Here is a tiny trained network, its code and every weight. The questions are about switching its units off for an input and a class, where a switched-off unit gives its printed mean instead of its output.

import numpy as np


def w(rows, s, z=0):
    codes = np.array(rows[::2]) - 128.0
    scale = np.full(codes.shape[1], s)
    scale[-1] = z or s
    return codes * scale


def f(y):
    return y / 2 * (1 + np.tanh(0.7978845608 * (y + 0.044715 * y**3)))


def log_softmax(a):
    a = a - a.max(-1, keepdims=True)
    return a - np.log(np.exp(a).sum(-1, keepdims=True))


def net(x, mask):
    res = np.array(x, float).reshape(1, 4) / 4 @ E
    y = f(res @ A[0][:, :-1].T + A[0][:, -1])
    res = res + np.where(mask, y, B[0][:, -1]) @ B[0][:, :-1]
    return log_softmax(res[-1] @ U[:, :-1].T + U[:, -1])


A, B = {}, {}
E = w([
[148,140,190,36],'x0',
[215,1,181,136],'x1',
[229,187,99,147],'x2',
[80,131,52,53],'x3',
],0.0082)
A[0] = w([
[142,118,116,130,82],'neuron 0',
[145,242,63,206,160],'neuron 1',
[124,109,121,131,2],'neuron 2',
[171,53,165,20,210],'neuron 3',
[85,186,105,178,118],'neuron 4',
[161,213,115,73,118],'neuron 5',
[250,97,80,172,192],'neuron 6',
[155,116,104,149,152],'neuron 7',
[201,180,214,114,231],'neuron 8',
[115,56,138,246,187],'neuron 9',
[117,141,206,127,112],'neuron 10',
[169,97,82,156,168],'neuron 11',
],0.015,0.0049)
B[0] = w([
[150,149,143,101,126],'neuron 0',
[106,148,5,113,228],'neuron 1',
[141,121,148,105,118],'neuron 2',
[56,203,165,122,234],'neuron 3',
[113,124,71,140,179],'neuron 4',
[201,122,159,127,171],'neuron 5',
[117,173,240,128,249],'neuron 6',
[144,152,155,120,154],'neuron 7',
[95,124,226,157,217],'neuron 8',
[176,63,135,231,224],'neuron 9',
[93,83,165,135,150],'neuron 10',
[158,155,181,96,178],'neuron 11',
],0.026,0.013)
U = w([
[88,105,174,83,50],'0',
[5,178,105,68,216],'1',
[166,62,156,39,3],'2',
[141,161,30,166,111],'3',
[183,161,181,17,53],'4',
[183,142,158,140,91],'5',
[103,17,116,208,226],'6',
[121,174,254,227,178],'7',
],0.0078,0.0046)

Each question gives the input, the list of numbers given to net, and the class t.
The units are the neurons (one row each of A and B). Each row of codes is followed by its name. A weight is (code - 128) times the scale printed after its matrix; where a second scale follows, it is the last column's (A, B and U).
mask holds one flag per neuron, in row order. A switched-off neuron (its flag False) gives its mean, the last column of its row in B, instead of its output. The means were averaged over made-up inputs and are rounded, as every weight is.
A unit's drop is (log p(t) with every unit on - log p(t) with that unit switched off) / (log p(t) with every unit on - log p(t) with every unit switched off).
The circuit of an input: a set's keep is (log p(t) with only the set's units on - log p(t) with every unit switched off) / (log p(t) with every unit on - log p(t) with every unit switched off). Starting from all 12 units, units are removed one at a time, each time the one whose removal leaves the highest keep (on an exact tie, the one counted first), for as long as the keep stays at least 0.8.
circuit, biggest first: the units of the circuit, biggest drop first
most important unit: the unit with the biggest drop
top k neurons: the k neurons with the biggest drops, biggest first
drop when u is switched off: that unit's drop, to one decimal
input [-1,-1,2,1], class 3: top 3 neurons : [neuron 3; neuron 6; neuron 8]
input [4,-3,-4,5], class 1: top 2 neurons : [neuron 9; neuron 6]
input [-7,1,-2,0], class 6: most important unit : neuron 3
input [0,-3,-3,-8], class 6: circuit, biggest first : [neuron 6; neuron 3]
input [7,-7,-6,8], class 4: circuit, biggest first : [neuron 5; neuron 9]
input [5,-5,5,-1], class 3: circuit, biggest first : [neuron 1; neuron 6]
input [8,-7,0,3], class 4: top 3 neurons : [neuron 5; neuron 9; neuron 6]
input [-3,-2,-8,7], class 1: top 2 neurons : [neuron 9; neuron 5]
input [-5,3,-4,5], class 6: top 3 neurons : [neuron 6; neuron 8; neuron 3]
input [8,1,-5,1], class 1: top 3 neurons : [neuron 9; neuron 6; neuron 3]
input [-5,-2,-1,-7], class 6: drop when neuron 9 is switched off : 0.2
input [4,-4,-7,-5], class 1: drop when neuron 3 is switched off : -0.1
input [6,-6,-5,3], class 4: drop when neuron 9 is switched off : 0.4
input [-7,-2,4,-2], class 3: circuit, biggest first : [neuron 1]
